Below is a small trained network, with its code and all its weights. Each question gives an input and a class and asks what happens when units are switched off, that is, made to give their printed mean instead of their output.

import numpy as np


def w(rows, s, z=0):
    codes = np.array(rows[::2]) - 128.0
    scale = np.full(codes.shape[1], s)
    scale[-1] = z or s
    return codes * scale


def f(y):
    return y / 2 * (1 + np.tanh(0.7978845608 * (y + 0.044715 * y**3)))


def log_softmax(a):
    a = a - a.max(-1, keepdims=True)
    return a - np.log(np.exp(a).sum(-1, keepdims=True))


def net(x, mask):
    res = np.array(x, float).reshape(1, 7) / 4 @ E
    y = f(res @ A[0][:, :-1].T + A[0][:, -1])
    res = res + np.where(mask, y, B[0][:, -1]) @ B[0][:, :-1]
    return log_softmax(res[-1] @ U[:, :-1].T + U[:, -1])


A, B = {}, {}
E = w([
[97,171,197,7,156,85,187,123],'x0',
[123,145,189,133,23,65,150,209],'x1',
[169,251,139,137,131,190,128,149],'x2',
[136,126,135,140,138,121,138,126],'x3',
[135,123,145,130,143,127,120,136],'x4',
[117,136,119,136,125,118,133,125],'x5',
[112,128,135,131,140,137,119,140],'x6',
],0.015)
A[0] = w([
[103,108,139,107,161,132,158,86,127],'N1',
[93,16,112,110,122,75,118,105,255],'N2',
[126,143,89,106,217,147,90,37,244],'N3',
[148,109,74,176,149,176,69,94,169],'N4',
[160,110,89,227,89,150,74,163,219],'N5',
[159,245,157,146,124,178,120,137,158],'N6',
[121,43,90,192,148,164,77,57,182],'N7',
],0.012,0.01)
B[0] = w([
[128,94,153,55,138,138,136,103,165],'N1',
[45,121,222,98,116,124,106,131,228],'N2',
[142,127,69,91,198,136,146,4,254],'N3',
[143,179,101,133,134,83,65,111,224],'N4',
[170,76,116,210,86,163,76,176,234],'N5',
[197,198,106,190,128,137,152,94,215],'N6',
[119,192,184,151,112,64,59,76,235],'N7',
],0.014,0.023)
U = w([
[134,236,177,128,107,60,92,107,253],'0',
[98,13,163,163,58,120,84,205,115],'1',
[183,130,6,158,161,132,78,120,28],'2',
[177,108,61,198,84,176,125,208,77],'3',
[82,18,123,61,177,128,148,70,140],'4',
[77,104,171,57,104,66,214,238,110],'5',
[161,143,65,100,193,186,215,88,44],'6',
],0.011,0.0053)

Each question gives the input, the list of numbers given to net, and the class t.
The units are the neurons (one row each of A and B). Each row of codes is followed by its name. A weight is (code - 128) times the scale printed after its matrix; where a second scale follows, it is the last column's (A, B and U).
mask holds one flag per neuron, in row order. A switched-off neuron (its flag False) gives its mean, the last column of its row in B, instead of its output. The means were averaged over made-up inputs and are rounded, as every weight is.
A unit's drop is (log p(t) with every unit on - log p(t) with that unit switched off) / (log p(t) with every unit on - log p(t) with every unit switched off).
The circuit of an input: a set's keep is (log p(t) with only the set's units on - log p(t) with every unit switched off) / (log p(t) with every unit on - log p(t) with every unit switched off). Starting from all 7 units, units are removed one at a time, each time the one whose removal leaves the highest keep (on an exact tie, the one counted first), for as long as the keep stays at least 0.8.
units of the circuit, in order: the units of the circuit, biggest drop first
top k neurons: the k neurons with the biggest drops, biggest first
drop of u: that unit's drop, to one decimal
input [1,4,-3,-2,7,1,6], class 5: top neuron -> N5
input [5,0,7,1,-2,-2,0], class 6: units of the circuit, in order -> N7; N4
input [-6,2,-5,3,8,-8,-3], class 1: top 2 neurons -> N5; N3
input [-2,1,3,7,-6,-3,-3], class 3: units of the circuit, in order -> N3; N7
input [-8,1,0,6,-3,-7,0], class 1: top 2 neurons -> N5; N3
input [-8,2,-5,-7,6,8,-6], class 1: top 2 neurons -> N5; N3
input [4,5,-4,5,2,5,2], class 5: top 2 neurons -> N3; N5
input [2,1,-5,7,-5,8,0], class 5: top 2 neurons -> N3; N5
input [-1,-3,1,5,-8,-7,-2], class 2: top 2 neurons -> N2; N3
input [-1,-8,0,6,5,-5,1], class 0: top 3 neurons -> N7; N4; N5
input [1,-7,2,6,2,5,0], class 6: top 2 neurons -> N3; N5
input [1,8,-1,-4,4,-3,2], class 5: top 2 neurons -> N5; N7
input [-8,-1,-4,2,-5,7,1], class 0: top 2 neurons -> N7; N4
input [-8,5,-5,2,8,2,-7], class 1: units of the circuit, in order -> N5
input [0,4,-1,4,5,-3,8], class 1: units of the circuit, in order -> N3; N7
input [-5,-7,-3,5,-3,6,0], class 0: drop of N7 -> 1.9
input [5,5,0,-7,-1,1,-4], class 5: drop of N3 -> 0.2
input [-7,-6,-6,-4,-7,8,6], class 0: drop of N7 -> 0.8
